Below are the code and all the weights of a small trained network. Each question names an input and a target symbol and asks about switching units off, where a switched-off unit gives its printed mean instead of its output.

import numpy as np


def w(rows, s, z=0):
    codes = np.array(rows[::2]) - 128.0
    scale = np.full(codes.shape[1], s)
    scale[-1] = z or s
    return codes * scale


def f(y):
    return y / 2 * (1 + np.tanh(0.7978845608 * (y + 0.044715 * y**3)))


def softmax(a):
    e = np.exp(a - a.max(-1, keepdims=True))
    return e / e.sum(-1, keepdims=True)


def log_softmax(a):
    a = a - a.max(-1, keepdims=True)
    return a - np.log(np.exp(a).sum(-1, keepdims=True))


def net(x, mask):
    ids = ['αγδζηθμστφψω'.index(c) for c in x.split()]
    T = len(ids)
    res = E[ids] + P[:T]
    u = 0
    for l in range(2):
        r = res
        for j in range(2):
            rows = slice(2 * j, 2 * j + 2)
            q, k, v = (r @ M[l][rows].T for M in (Q, K, V))
            z = softmax(np.where(np.tri(T) > 0, q @ k.T / 2**0.5, -1e9)) @ v
            o = O[l][rows]
            res = res + np.where(mask[u + j], z, o[:, -1]) @ o[:, :-1]
        u += 2
        y = f(res @ A[l][:, :-1].T + A[l][:, -1])
        res = res + np.where(mask[u : u + 12], y, B[l][:, -1]) @ B[l][:, :-1]
        u += 12
    return log_softmax(res[-1] @ U[:, :-1].T + U[:, -1])


Q, K, V, O, A, B = {}, {}, {}, {}, {}, {}
E = w([
[244,152,84,158,159,118],'α',
[172,55,216,194,149,196],'γ',
[123,92,198,95,75,221],'δ',
[203,99,248,126,154,78],'ζ',
[154,76,86,94,186,173],'η',
[111,133,100,183,174,44],'θ',
[93,110,173,93,93,129],'μ',
[132,124,125,83,103,186],'σ',
[157,56,94,95,120,210],'τ',
[88,181,135,63,120,100],'φ',
[182,99,140,49,128,18],'ψ',
[53,155,215,91,109,63],'ω',
],0.017)
P = w([
[244,199,133,102,145,109],'0',
[120,81,112,104,109,133],'1',
[112,81,112,105,125,134],'2',
[101,82,116,114,133,132],'3',
[98,87,119,117,146,130],'4',
[93,89,128,121,152,131],'5',
[94,82,125,128,145,128],'6',
[87,83,131,128,160,131],'7',
[85,89,133,129,164,135],'8',
[84,78,128,137,167,137],'9',
[80,83,136,136,171,143],'10',
[81,89,137,135,180,143],'11',
[81,77,134,140,168,141],'12',
[81,90,140,139,171,142],'13',
],0.011)
Q[0] = w([
[43,198,91,164,1,76],'L0H1',
[186,70,132,104,128,73],'L0H1',
[120,100,124,138,47,163],'L0H2',
[127,194,85,250,55,96],'L0H2',
],0.0078)
K[0] = w([
[112,174,101,114,10,129],'L0H1',
[89,138,132,224,153,134],'L0H1',
[103,149,130,99,131,123],'L0H2',
[105,137,84,94,68,93],'L0H2',
],0.012)
V[0] = w([
[128,94,84,85,115,84],'L0H1',
[157,156,104,124,2,192],'L0H1',
[85,72,133,132,162,150],'L0H2',
[109,182,105,52,90,120],'L0H2',
],0.0092)
O[0] = w([
[163,168,75,134,99,150,129],'L0H1',
[98,173,162,117,254,145,10],'L0H1',
[122,103,164,105,136,94,200],'L0H2',
[132,210,136,137,145,135,3],'L0H2',
],0.0086,0.0046)
A[0] = w([
[83,87,122,87,167,200,151],'L0N1',
[92,65,92,80,66,164,106],'L0N2',
[127,91,216,238,198,153,111],'L0N3',
[174,197,223,90,96,120,74],'L0N4',
[191,108,6,160,175,120,131],'L0N5',
[166,66,128,67,189,60,155],'L0N6',
[101,112,72,159,61,46,106],'L0N7',
[142,113,181,156,140,207,77],'L0N8',
[1,142,95,86,112,153,205],'L0N9',
[159,155,39,96,170,24,111],'L0N10',
[78,59,199,139,104,130,147],'L0N11',
[146,208,96,154,204,186,4],'L0N12',
],0.0092,0.0048)
B[0] = w([
[95,197,177,127,86,50,200],'L0N1',
[39,192,160,130,172,112,229],'L0N2',
[112,77,71,186,121,69,170],'L0N3',
[124,104,67,123,48,53,133],'L0N4',
[94,191,171,122,58,155,185],'L0N5',
[137,140,140,118,120,200,230],'L0N6',
[134,129,192,162,254,105,176],'L0N7',
[117,90,106,119,147,36,156],'L0N8',
[69,140,144,137,67,207,184],'L0N9',
[193,141,119,193,150,163,172],'L0N10',
[178,174,57,113,142,210,254],'L0N11',
[148,185,118,75,168,104,128],'L0N12',
],0.0088,0.0092)
Q[1] = w([
[5,175,189,101,63,182],'L1H1',
[172,163,161,113,144,96],'L1H1',
[191,134,105,215,116,142],'L1H2',
[47,156,158,153,51,177],'L1H2',
],0.011)
K[1] = w([
[154,254,96,93,129,41],'L1H1',
[187,57,151,222,42,97],'L1H1',
[145,129,196,187,126,236],'L1H2',
[215,207,86,99,113,81],'L1H2',
],0.0092)
V[1] = w([
[55,73,178,62,187,69],'L1H1',
[97,122,139,244,45,151],'L1H1',
[121,155,102,141,193,255],'L1H2',
[130,32,220,148,118,194],'L1H2',
],0.0078)
O[1] = w([
[138,137,156,198,78,153,1],'L1H1',
[110,158,21,111,181,162,122],'L1H1',
[154,181,156,55,151,2,126],'L1H2',
[100,212,138,105,90,135,31],'L1H2',
],0.012,0.0065)
A[1] = w([
[46,255,107,148,157,126,198],'L1N1',
[176,124,196,243,131,158,102],'L1N2',
[150,27,147,185,109,48,124],'L1N3',
[184,118,185,115,36,70,89],'L1N4',
[134,125,224,61,139,51,155],'L1N5',
[139,186,37,197,91,199,51],'L1N6',
[203,165,154,119,209,16,77],'L1N7',
[167,235,153,77,56,128,191],'L1N8',
[104,90,143,139,125,168,2],'L1N9',
[239,145,114,53,135,208,115],'L1N10',
[224,130,178,178,110,191,125],'L1N11',
[65,238,232,130,142,127,96],'L1N12',
],0.0078,0.0076)
B[1] = w([
[193,165,210,123,130,171,238],'L1N1',
[83,204,27,121,126,64,199],'L1N2',
[159,216,154,55,165,203,194],'L1N3',
[22,96,128,109,65,122,164],'L1N4',
[163,171,114,205,163,89,254],'L1N5',
[231,131,170,128,198,7,184],'L1N6',
[74,87,170,193,85,233,245],'L1N7',
[205,136,7,89,170,78,209],'L1N8',
[203,174,140,152,152,49,168],'L1N9',
[68,140,155,79,64,21,194],'L1N10',
[58,155,97,80,99,43,191],'L1N11',
[213,66,3,116,23,104,187],'L1N12',
],0.007,0.0088)
U = w([
[178,195,77,121,171,69,5],'α',
[164,62,2,185,160,129,90],'γ',
[87,77,51,99,122,143,88],'δ',
[147,22,119,102,43,69,213],'ζ',
[84,68,120,129,42,200,254],'η',
[196,57,159,99,138,141,121],'θ',
[86,200,121,67,130,178,90],'μ',
[45,180,51,162,99,110,127],'σ',
[159,200,153,188,172,174,203],'τ',
[109,123,127,131,200,52,25],'φ',
[108,147,216,105,99,98,151],'ψ',
[168,121,82,112,62,199,124],'ω',
],0.0067,0.0038)

Each question gives the input, a string of symbols that net reads in full, and the target symbol t.
The units are the heads (2 rows each of Q, K, V and O) and the neurons (one row each of A and B). Each row of codes is followed by its name. A weight is (code - 128) times the scale printed after its matrix; where a second scale follows, it is the last column's (O, A, B and U).
mask holds one flag per unit, layer by layer, with each layer's heads first. A switched-off unit (its flag False) gives its mean, the last column of its rows in O or B, instead of its output. The means were averaged over made-up inputs and are rounded, as every weight is.
A unit's drop is (log p(t) with every unit on - log p(t) with that unit switched off) / (log p(t) with every unit on - log p(t) with every unit switched off).
The circuit of an input: a set's keep is (log p(t) with only the set's units on - log p(t) with every unit switched off) / (log p(t) with every unit on - log p(t) with every unit switched off). Starting from the 12 units with the biggest drops (on a tie, the unit counted first), units are removed one at a time, each time the one whose removal leaves the highest keep (on an exact tie, the one counted first), for as long as the keep stays at least 0.8.
units of the circuit, in order: the units of the circuit, biggest drop first
unit that matters most: the unit with the biggest drop
k most important neurons: the k neurons with the biggest drops, biggest first
k most important neurons of layer l: the k neurons of layer l with the biggest drops, biggest first
heads that matter: for each layer, one digit per head in row order, 1 if its drop is at least 0.15 and else 0, layers parted by /
input α δ σ σ ζ δ ψ σ φ ω ζ δ, target φ: units of the circuit, in order -> L1H2; L1H1; L0H2
input ω ψ γ θ δ γ ω σ ψ φ φ ω θ τ, target γ: 4 most important neurons -> L0N4; L0N11; L1N6; L0N6
input ψ δ θ μ θ ψ ω τ θ ψ θ φ, target δ: 2 most important neurons of layer 0 -> L0N4; L0N10
input τ ψ σ σ φ τ φ τ ζ φ δ θ ω, target ζ: units of the circuit, in order -> L1H1; L1N12; L0N9
input ω θ τ α ψ θ δ τ τ, target γ: units of the circuit, in order -> L0N4; L1H2; L0H2; L1H1
input φ ζ δ μ ω φ δ σ ψ η τ, target θ: unit that matters most -> L0H2
input δ ψ δ ζ σ α σ δ ζ θ μ σ η, target σ: heads that matter -> 10 / 11
input δ σ η θ θ δ δ α η γ σ ω, target σ: heads that matter -> 10 / 11
input φ δ δ γ ψ δ ω δ, target θ: units of the circuit, in order -> L0H2; L1H2; L0N12; L1N3
input η μ σ ω σ φ, target α: units of the circuit, in order -> L1H2; L1N8
input η α ω ψ δ ω ζ α δ θ σ, target α: units of the circuit, in order -> L1H2; L0N1; L1N8; L0N6
input μ ψ δ θ δ η τ, target η: units of the circuit, in order -> L1H2; L0N2; L1H1
input η ψ α θ θ δ φ, target α: units of the circuit, in order -> L1H2; L0N6; L0N1; L1N8
input μ ψ γ τ ω ζ θ, target τ: unit that matters most -> L0N7
input θ ψ σ ψ ψ θ ω τ δ μ, target μ: heads that matter -> 01 / 10
input ζ τ τ ψ φ φ σ ψ τ φ φ τ ζ δ, target τ: 3 most important neurons -> L1N6; L0N4; L0N2
input τ γ σ δ, target ζ: units of the circuit, in order -> L0H1; L1H1; L1N12; L1H2
input δ δ θ θ μ, target σ: 3 most important neurons of layer 0 -> L0N8; L0N11; L0N4
input φ μ η γ ψ δ δ γ ω σ, target θ: 3 most important neurons of layer 0 -> L0N4; L0N12; L0N10
input μ θ σ φ σ θ μ μ δ σ, target η: heads that matter -> 11 / 01
input θ δ σ α τ τ φ δ φ τ, target μ: unit that matters most -> L0N9
input δ δ η η γ σ τ τ σ θ ζ μ, target σ: 3 most important neurons -> L1N2; L1N11; L0N11
input α γ ψ γ σ θ γ θ ψ α θ η μ φ, target φ: 2 most important neurons -> L1N5; L0N12
input η θ ω δ σ ω θ φ μ α α θ ω ω, target α: units of the circuit, in order -> L1H2; L1N5; L1N8; L0N8
input ζ γ θ τ, target τ: 4 most important neurons -> L0N2; L0N4; L1N6; L0N11
input α τ α δ ω ω, target φ: 3 most important neurons -> L1N5; L0N12; L0N10
input θ μ θ ψ φ, target μ: heads that matter -> 11 / 10
input μ μ θ τ ζ γ ζ θ ω, target η: most important neuron of layer 0 -> L0N11
